Below is a small trained network, with its code and all its weights. Each question gives an input and a target symbol and asks what happens when units are switched off, that is, made to give their printed mean instead of their output.

import numpy as np


def w(rows, s, z=0):
    codes = np.array(rows[::2]) - 128.0
    scale = np.full(codes.shape[1], s)
    scale[-1] = z or s
    return codes * scale


def norm(h):
    return h / np.sqrt((h * h).mean(-1, keepdims=True) + 1e-5)


def f(y):
    return np.maximum(y, 0)


def softmax(a):
    e = np.exp(a - a.max(-1, keepdims=True))
    return e / e.sum(-1, keepdims=True)


def log_softmax(a):
    a = a - a.max(-1, keepdims=True)
    return a - np.log(np.exp(a).sum(-1, keepdims=True))


def net(x, mask):
    ids = ['ΓΠΣΦΩαβεζηλμξτψ'.index(c) for c in x.split()]
    T = len(ids)
    res = E[ids] + P[:T]
    q, k, v = (norm(res) @ M[0].T for M in (Q, K, V))
    z = softmax(np.where(np.tri(T) > 0, q @ k.T / 4**0.5, -1e9)) @ v
    res = res + np.where(mask[0], z, O[0][:, -1]) @ O[0][:, :-1]
    y = f(norm(res) @ A[0][:, :-1].T + A[0][:, -1])
    res = res + np.where(mask[1:17], y, B[0][:, -1]) @ B[0][:, :-1]
    return log_softmax(norm(res)[-1] @ U[:, :-1].T + U[:, -1])


Q, K, V, O, A, B = {}, {}, {}, {}, {}, {}
E = w([
[135,167,94,197],'Γ',
[194,111,173,165],'Π',
[153,139,136,92],'Σ',
[192,135,196,193],'Φ',
[163,106,170,179],'Ω',
[106,176,154,167],'α',
[126,149,45,166],'β',
[133,182,137,99],'ε',
[251,104,176,97],'ζ',
[136,74,245,184],'η',
[241,26,119,157],'λ',
[254,157,252,26],'μ',
[152,157,81,79],'ξ',
[135,140,185,99],'τ',
[124,80,166,116],'ψ',
],0.017)
P = w([
[255,124,171,144],'0',
[234,120,165,149],'1',
[235,138,180,101],'2',
[200,128,148,132],'3',
[197,136,166,101],'4',
[172,129,145,124],'5',
[167,132,157,97],'6',
[149,119,141,121],'7',
[139,133,150,93],'8',
[124,120,137,116],'9',
[140,127,144,113],'10',
],0.01)
Q[0] = w([
[41,99,128,92],'H1',
[4,13,91,98],'H1',
[147,99,111,124],'H1',
[73,67,116,143],'H1',
],0.016)
K[0] = w([
[204,110,134,164],'H1',
[248,147,141,178],'H1',
[125,177,162,148],'H1',
[216,159,136,159],'H1',
],0.013)
V[0] = w([
[73,97,3,82],'H1',
[36,71,225,203],'H1',
[31,187,174,23],'H1',
[157,4,121,68],'H1',
],0.005)
O[0] = w([
[254,126,23,165,1],'H1',
[137,68,207,110,70],'H1',
[233,211,221,64,98],'H1',
[149,9,99,35,101],'H1',
],0.0045,0.0057)
A[0] = w([
[134,120,73,170,86],'N1',
[175,148,122,168,66],'N2',
[138,202,89,116,66],'N3',
[140,171,112,43,98],'N4',
[130,172,84,185,63],'N5',
[152,145,160,162,75],'N6',
[70,157,127,140,144],'N7',
[150,81,168,152,70],'N8',
[70,97,157,136,144],'N9',
[95,164,158,115,89],'N10',
[153,72,121,104,116],'N11',
[113,160,53,82,154],'N12',
[124,100,6,133,2],'N13',
[162,138,184,72,216],'N14',
[90,125,112,156,84],'N15',
[108,98,60,137,41],'N16',
],0.011,0.0046)
B[0] = w([
[76,155,70,138,162],'N1',
[85,88,146,77,172],'N2',
[193,141,126,86,169],'N3',
[81,135,143,205,178],'N4',
[87,94,143,93,197],'N5',
[151,112,110,102,175],'N6',
[86,112,103,132,170],'N7',
[151,167,109,129,153],'N8',
[142,93,97,108,153],'N9',
[83,146,114,101,157],'N10',
[86,127,100,125,144],'N11',
[201,72,121,129,149],'N12',
[192,172,254,159,137],'N13',
[84,128,67,118,254],'N14',
[103,122,119,143,141],'N15',
[177,208,195,186,132],'N16',
],0.0088,0.0073)
U = w([
[87,106,90,243,173],'Γ',
[153,107,133,134,141],'Π',
[115,116,20,84,88],'Σ',
[151,131,158,171,254],'Φ',
[146,85,135,164,236],'Ω',
[58,182,226,177,53],'α',
[175,180,95,226,52],'β',
[160,249,121,108,56],'ε',
[166,117,118,84,156],'ζ',
[93,71,210,138,143],'η',
[156,83,99,143,157],'λ',
[150,135,169,64,141],'μ',
[210,156,58,126,91],'ξ',
[93,129,208,35,77],'τ',
[99,21,142,45,175],'ψ',
],0.013,0.0041)

Each question gives the input, a string of symbols that net reads in full, and the target symbol t.
The units are the heads (4 rows each of Q, K, V and O) and the neurons (one row each of A and B). Each row of codes is followed by its name. A weight is (code - 128) times the scale printed after its matrix; where a second scale follows, it is the last column's (O, A, B and U).
mask holds one flag per unit, heads first, then neurons. A switched-off unit (its flag False) gives its mean, the last column of its rows in O or B, instead of its output. The means were averaged over made-up inputs and are rounded, as every weight is.
A unit's drop is (log p(t) with every unit on - log p(t) with that unit switched off) / (log p(t) with every unit on - log p(t) with every unit switched off).
The circuit of an input: a set's keep is (log p(t) with only the set's units on - log p(t) with every unit switched off) / (log p(t) with every unit on - log p(t) with every unit switched off). Starting from the 12 units with the biggest drops (on a tie, the unit counted first), units are removed one at a time, each time the one whose removal leaves the highest keep (on an exact tie, the one counted first), for as long as the keep stays at least 0.8.
units of the circuit, in order: the units of the circuit, biggest drop first
most important unit: the unit with the biggest drop
top k neurons: the k neurons with the biggest drops, biggest first
drop of u: that unit's drop, to one decimal
input ξ Φ Γ Σ α Γ Γ β Γ, target β: top 2 neurons => (N13; N14)
input Γ ξ Γ, target ξ: top 2 neurons => (N14; N3)
input Γ Ω τ Γ Γ β ε, target ε: units of the circuit, in order => (H1; N4; N3)
input ε Γ Σ ψ Γ Γ μ β, target β: top 3 neurons => (N13; N1; N12)
input Σ Γ Ω Γ Γ ε τ ψ Ω, target ψ: units of the circuit, in order => (H1; N14)
input ε η Γ, target η: units of the circuit, in order => (H1; N2; N14)
input Φ Γ Γ α Σ η Σ Γ Γ ε Σ, target ε: units of the circuit, in order => (H1; N5)
input Γ ε Γ Γ λ Γ Σ Σ Γ, target Σ: top 2 neurons => (N5; N3)
input τ Φ Γ Γ Σ, target Σ: units of the circuit, in order => (N14)
input η Γ Ω Γ β μ Γ Γ Σ, target Σ: top 2 neurons => (N14; N12)
input Γ ε ε τ Γ Ω Ω Γ Σ β Γ, target β: top 3 neurons => (N13; N14; N3)
input Σ Γ Σ Ω Γ β, target β: top 2 neurons => (N13; N1)
input Γ Γ Γ Σ μ Γ ε ε Σ, target ε: drop of N5 => 0.2
input ε τ ε λ Γ Γ ξ Σ ε Γ Γ, target ε: drop of N3 => 0.1
input Γ Γ Γ μ τ Γ Γ, target τ: drop of N2 => 0.1
input ζ Γ Γ α ξ, target ξ: most important unit => N12
